Below are the code and all the weights of a small trained network. Each question names an input and a target symbol and asks about switching units off, where a switched-off unit gives its printed mean instead of its output.

import numpy as np


def w(rows, s, z=0):
    codes = np.array(rows[::2]) - 128.0
    scale = np.full(codes.shape[1], s)
    scale[-1] = z or s
    return codes * scale


def norm(h):
    return h / np.sqrt((h * h).mean(-1, keepdims=True) + 1e-5)


def f(y):
    return y / 2 * (1 + np.tanh(0.7978845608 * (y + 0.044715 * y**3)))


def softmax(a):
    e = np.exp(a - a.max(-1, keepdims=True))
    return e / e.sum(-1, keepdims=True)


def log_softmax(a):
    a = a - a.max(-1, keepdims=True)
    return a - np.log(np.exp(a).sum(-1, keepdims=True))


def net(x, mask):
    ids = ['αβγζθμξπστφψω'.index(c) for c in x.split()]
    T = len(ids)
    res = E[ids] + P[:T]
    r = norm(res)
    for j in range(3):
        rows = slice(3 * j, 3 * j + 3)
        q, k, v = (r @ M[0][rows].T for M in (Q, K, V))
        z = softmax(np.where(np.tri(T) > 0, q @ k.T / 3**0.5, -1e9)) @ v
        o = O[0][rows]
        res = res + np.where(mask[j], z, o[:, -1]) @ o[:, :-1]
    y = f(norm(res) @ A[0][:, :-1].T + A[0][:, -1])
    res = res + np.where(mask[3:19], y, B[0][:, -1]) @ B[0][:, :-1]
    return log_softmax(norm(res)[-1] @ U[:, :-1].T + U[:, -1])


Q, K, V, O, A, B = {}, {}, {}, {}, {}, {}
E = w([
[132,177,163],'α',
[72,125,168],'β',
[55,127,162],'γ',
[23,120,149],'ζ',
[105,111,147],'θ',
[118,242,182],'μ',
[114,205,101],'ξ',
[120,81,100],'π',
[79,111,141],'σ',
[168,187,181],'τ',
[189,159,102],'φ',
[100,153,1],'ψ',
[181,145,68],'ω',
],0.0084)
P = w([
[118,11,168],'0',
[40,245,116],'1',
[50,239,109],'2',
[63,253,72],'3',
[55,238,75],'4',
[61,240,86],'5',
[59,237,87],'6',
[37,228,102],'7',
],0.0022)
Q[0] = w([
[108,72,38],'H0',
[31,18,216],'H0',
[205,117,186],'H0',
[10,4,194],'H1',
[37,119,7],'H1',
[33,144,236],'H1',
[197,204,35],'H2',
[72,131,192],'H2',
[124,106,188],'H2',
],0.021)
K[0] = w([
[83,86,76],'H0',
[72,45,203],'H0',
[183,116,152],'H0',
[108,3,151],'H1',
[51,110,81],'H1',
[88,99,231],'H1',
[118,211,64],'H2',
[159,78,132],'H2',
[159,103,148],'H2',
],0.029)
V[0] = w([
[122,67,123],'H0',
[93,62,174],'H0',
[150,56,58],'H0',
[183,98,129],'H1',
[153,93,216],'H1',
[216,94,70],'H1',
[101,141,249],'H2',
[36,131,105],'H2',
[113,122,89],'H2',
],0.016)
O[0] = w([
[140,174,80,61],'H0',
[126,130,44,73],'H0',
[154,228,98,32],'H0',
[94,156,168,44],'H1',
[171,197,168,75],'H1',
[31,136,178,2],'H1',
[255,136,171,147],'H2',
[159,97,53,162],'H2',
[104,118,92,128],'H2',
],0.016,0.0075)
A[0] = w([
[144,131,118,71],'N0',
[212,216,154,35],'N1',
[22,101,86,197],'N2',
[136,135,120,111],'N3',
[237,118,118,1],'N4',
[141,167,92,57],'N5',
[125,155,87,22],'N6',
[139,114,137,141],'N7',
[47,134,22,41],'N8',
[124,102,117,140],'N9',
[185,171,27,43],'N10',
[162,99,123,144],'N11',
[76,116,249,172],'N12',
[133,114,111,77],'N13',
[156,78,162,118],'N14',
[114,164,100,62],'N15',
],0.015,0.004)
B[0] = w([
[116,128,113,122],'N0',
[152,77,252,167],'N1',
[54,97,201,254],'N2',
[117,122,122,124],'N3',
[72,136,20,222],'N4',
[131,152,141,127],'N5',
[138,167,101,121],'N6',
[131,138,145,146],'N7',
[221,196,70,188],'N8',
[121,110,145,153],'N9',
[85,157,210,202],'N10',
[105,121,154,178],'N11',
[101,248,126,246],'N12',
[118,114,125,127],'N13',
[155,156,181,191],'N14',
[153,136,143,118],'N15',
],0.032,0.0077)
U = w([
[165,112,143,144],'α',
[186,130,135,161],'β',
[162,138,89,156],'γ',
[131,146,56,151],'ζ',
[173,177,240,4],'θ',
[133,113,92,128],'μ',
[134,105,88,167],'ξ',
[20,167,148,63],'π',
[144,247,90,95],'σ',
[183,84,143,233],'τ',
[102,34,184,29],'φ',
[126,112,89,146],'ψ',
[51,85,82,208],'ω',
],0.015,0.0026)

Each question gives the input, a string of symbols that net reads in full, and the target symbol t.
The units are the heads (3 rows each of Q, K, V and O) and the neurons (one row each of A and B). Each row of codes is followed by its name. A weight is (code - 128) times the scale printed after its matrix; where a second scale follows, it is the last column's (O, A, B and U).
mask holds one flag per unit, heads first, then neurons. A switched-off unit (its flag False) gives its mean, the last column of its rows in O or B, instead of its output. The means were averaged over made-up inputs and are rounded, as every weight is.
A unit's drop is (log p(t) with every unit on - log p(t) with that unit switched off) / (log p(t) with every unit on - log p(t) with every unit switched off).
The circuit of an input: a set's keep is (log p(t) with only the set's units on - log p(t) with every unit switched off) / (log p(t) with every unit on - log p(t) with every unit switched off). Starting from the 12 units with the biggest drops (on a tie, the unit counted first), units are removed one at a time, each time the one whose removal leaves the highest keep (on an exact tie, the one counted first), for as long as the keep stays at least 0.8.
units of the circuit, in order: the units of the circuit, biggest drop first
unit that matters most: the unit with the biggest drop
k most important neurons: the k neurons with the biggest drops, biggest first
heads that matter: for each layer, one digit per head in row order, 1 if its drop is at least 0.15 and else 0, layers parted by /
drop when u is switched off: that unit's drop, to one decimal
input σ γ σ ξ β ψ, target ω: units of the circuit, in order	(N2; N12; H2; N8)
input α π φ ω ζ α φ τ, target σ: units of the circuit, in order	(N12; H0; N2)
input θ ω β, target θ: units of the circuit, in order	(H2)
input τ γ ψ π τ θ, target τ: units of the circuit, in order	(H1; N12)
input τ φ σ τ θ, target τ: units of the circuit, in order	(N12; H1)
input τ α γ τ ζ, target τ: units of the circuit, in order	(H1; N12)
input φ ζ φ σ ψ ζ σ, target φ: units of the circuit, in order	(N12; H2; H1)
input α σ σ θ μ, target τ: heads that matter	001
input σ ω τ φ ξ, target φ: 3 most important neurons	(N12; N4; N10)
input ω ξ ω φ ζ ω ξ σ, target ω: heads that matter	011
input φ ω β π π γ, target φ: units of the circuit, in order	(H2; H1; N12)
input ω σ ω ω β, target ω: 3 most important neurons	(N2; N12; N8)
input θ ψ φ θ, target θ: 2 most important neurons	(N1; N10)
input ζ α μ γ τ φ θ μ, target σ: 3 most important neurons	(N12; N2; N1)
input θ τ ω π μ ζ σ ζ, target θ: unit that matters most	H1
input θ τ ψ μ φ ω τ ζ, target θ: 3 most important neurons	(N1; N10; N12)
input φ σ θ τ γ, target φ: 3 most important neurons	(N12; N4; N2)
input ω θ ζ θ θ γ, target ω: 4 most important neurons	(N2; N12; N8; N1)
input τ ω ω π π ψ μ σ, target τ: 3 most important neurons	(N12; N1; N2)
input π γ ζ φ α, target σ: unit that matters most	H0
input φ β τ σ ζ ζ, target φ: 3 most important neurons	(N12; N2; N4)
input θ π ω ω ξ σ, target θ: 3 most important neurons	(N1; N10; N12)
input θ τ σ σ γ, target θ: 2 most important neurons	(N1; N10)
input ω σ θ, target ω: 3 most important neurons	(N2; N12; N8)
input σ φ μ ζ φ π, target σ: drop when N8 is switched off	0.9
input φ θ θ, target φ: drop when H1 is switched off	0.9
input φ μ ξ τ μ β, target φ: unit that matters most	H2
